Below is a small trained network, with its code and all its weights. Each question gives an input and a class and asks what happens when units are switched off, that is, made to give their printed mean instead of their output.

import numpy as np


def w(rows, s, z=0):
    codes = np.array(rows[::2]) - 128.0
    scale = np.full(codes.shape[1], s)
    scale[-1] = z or s
    return codes * scale


def f(y):
    return y / 2 * (1 + np.tanh(0.7978845608 * (y + 0.044715 * y**3)))


def log_softmax(a):
    a = a - a.max(-1, keepdims=True)
    return a - np.log(np.exp(a).sum(-1, keepdims=True))


def net(x, mask):
    res = np.array(x, float).reshape(1, 7) / 4 @ E
    y = f(res @ A[0][:, :-1].T + A[0][:, -1])
    res = res + np.where(mask, y, B[0][:, -1]) @ B[0][:, :-1]
    return log_softmax(res[-1] @ U[:, :-1].T + U[:, -1])


A, B = {}, {}
E = w([
[10,150,176,50,141,36,71,145,140],'x0',
[121,162,91,143,130,129,144,146,136],'x1',
[101,123,141,125,146,150,159,133,124],'x2',
[102,104,188,181,16,138,130,132,230],'x3',
[128,69,90,94,172,220,26,208,157],'x4',
[115,129,117,158,146,120,143,173,101],'x5',
[128,97,166,122,135,128,117,120,114],'x6',
],0.012)
A[0] = w([
[168,104,96,171,179,157,108,131,102,152],'N0',
[20,124,125,104,19,24,163,103,125,119],'N1',
[72,156,143,18,157,48,101,193,157,161],'N2',
[207,86,160,156,78,119,200,145,133,204],'N3',
[154,145,67,55,247,186,52,127,86,159],'N4',
[99,106,142,137,103,164,101,162,149,142],'N5',
[116,148,149,148,74,191,64,174,143,83],'N6',
[231,102,133,143,229,235,112,127,87,199],'N7',
[54,169,197,170,124,57,108,138,179,124],'N8',
[85,70,139,158,58,213,44,221,232,3],'N9',
[235,86,47,72,163,238,134,115,97,225],'N10',
[154,139,131,162,72,176,161,109,91,170],'N11',
[87,169,201,246,92,110,150,74,161,153],'N12',
[132,121,163,182,60,46,171,115,120,84],'N13',
[2,125,154,83,123,12,109,149,162,157],'N14',
[139,71,160,187,78,127,99,163,108,214],'N15',
[101,147,162,170,53,97,180,96,159,122],'N16',
[202,193,121,65,224,3,230,4,10,240],'N17',
[166,121,133,215,64,186,181,98,142,219],'N18',
[151,129,138,166,165,143,130,181,120,87],'N19',
[51,166,97,19,221,99,34,145,103,100],'N20',
[203,132,86,112,194,150,140,163,158,181],'N21',
],0.0098,0.0053)
B[0] = w([
[146,148,156,107,142,122,144,143,123,167],'N0',
[104,190,127,52,98,142,133,145,108,196],'N1',
[99,69,77,112,109,129,64,108,148,224],'N2',
[153,103,137,147,141,126,206,135,137,171],'N3',
[151,72,143,82,115,115,80,189,134,219],'N4',
[106,134,123,143,147,124,86,120,126,167],'N5',
[94,137,146,152,144,155,116,105,107,170],'N6',
[180,193,177,109,103,124,102,156,154,209],'N7',
[106,172,117,71,95,130,120,122,130,186],'N8',
[71,198,89,223,180,148,91,94,114,228],'N9',
[176,184,203,110,132,133,122,174,123,216],'N10',
[133,82,158,147,145,120,158,122,139,161],'N11',
[181,135,130,99,102,97,168,115,150,176],'N12',
[152,108,137,87,93,137,153,123,136,165],'N13',
[86,198,116,78,86,135,101,141,97,231],'N14',
[140,159,117,129,131,130,182,120,139,167],'N15',
[146,112,143,97,111,116,162,157,107,168],'N16',
[58,217,103,242,179,176,114,81,126,251],'N17',
[163,99,137,152,152,115,198,118,108,188],'N18',
[143,138,148,101,128,137,116,87,141,143],'N19',
[96,1,81,99,120,102,82,129,136,236],'N20',
[156,151,176,114,123,131,116,122,134,174],'N21',
],0.02,0.023)
U = w([
[179,185,181,255,236,203,120,107,137,204],'0',
[176,197,187,9,67,147,85,196,125,212],'1',
[53,176,65,147,141,191,44,68,91,119],'2',
[149,6,111,70,124,118,52,173,152,6],'3',
[198,72,147,120,95,100,233,80,124,57],'4',
],0.0079,0.0024)

Each question gives the input, the list of numbers given to net, and the class t.
The units are the neurons (one row each of A and B). Each row of codes is followed by its name. A weight is (code - 128) times the scale printed after its matrix; where a second scale follows, it is the last column's (A, B and U).
mask holds one flag per neuron, in row order. A switched-off neuron (its flag False) gives its mean, the last column of its row in B, instead of its output. The means were averaged over made-up inputs and are rounded, as every weight is.
A unit's drop is (log p(t) with every unit on - log p(t) with that unit switched off) / (log p(t) with every unit on - log p(t) with every unit switched off).
The circuit of an input: a set's keep is (log p(t) with only the set's units on - log p(t) with every unit switched off) / (log p(t) with every unit on - log p(t) with every unit switched off). Starting from the 12 units with the biggest drops (on a tie, the unit counted first), units are removed one at a time, each time the one whose removal leaves the highest keep (on an exact tie, the one counted first), for as long as the keep stays at least 0.8.
circuit, biggest first: the units of the circuit, biggest drop first
unit that matters most: the unit with the biggest drop
k most important neurons: the k neurons with the biggest drops, biggest first
drop of u: that unit's drop, to one decimal
input [2,-4,-4,-6,8,6,-6], class 3: circuit, biggest first => N20
input [4,-1,2,0,5,-6,-8], class 3: circuit, biggest first => N17, N20
input [-1,7,8,0,0,-6,8], class 0: 3 most important neurons => N20, N14, N1
input [8,1,-1,3,0,7,4], class 1: 2 most important neurons => N17, N1
input [1,-8,0,0,1,1,7], class 3: 4 most important neurons => N17, N9, N10, N1
input [0,2,-6,-6,-2,-7,-2], class 0: 2 most important neurons => N17, N14
input [7,4,1,1,-8,-3,7], class 1: 2 most important neurons => N1, N9
input [3,-2,-4,-8,1,-4,6], class 3: 2 most important neurons => N4, N20
input [8,7,-2,1,-4,-8,5], class 1: 2 most important neurons => N9, N1
input [-5,3,-6,1,-1,-6,-5], class 4: 2 most important neurons => N17, N9
input [-6,4,-3,1,7,-4,-2], class 0: 3 most important neurons => N9, N14, N1
input [1,-6,8,6,0,2,-2], class 1: 2 most important neurons => N17, N12
input [0,-4,8,-3,-4,-2,0], class 0: 3 most important neurons => N20, N2, N14
input [6,0,-3,-5,2,-3,2], class 3: unit that matters most => N20
input [0,-7,-8,-8,-1,0,-6], class 0: drop of N17 => 2.1
input [-7,-5,-4,6,0,-3,4], class 4: drop of N18 => 0.1
input [-6,-4,-1,3,0,-2,3], class 4: drop of N9 => 0.1
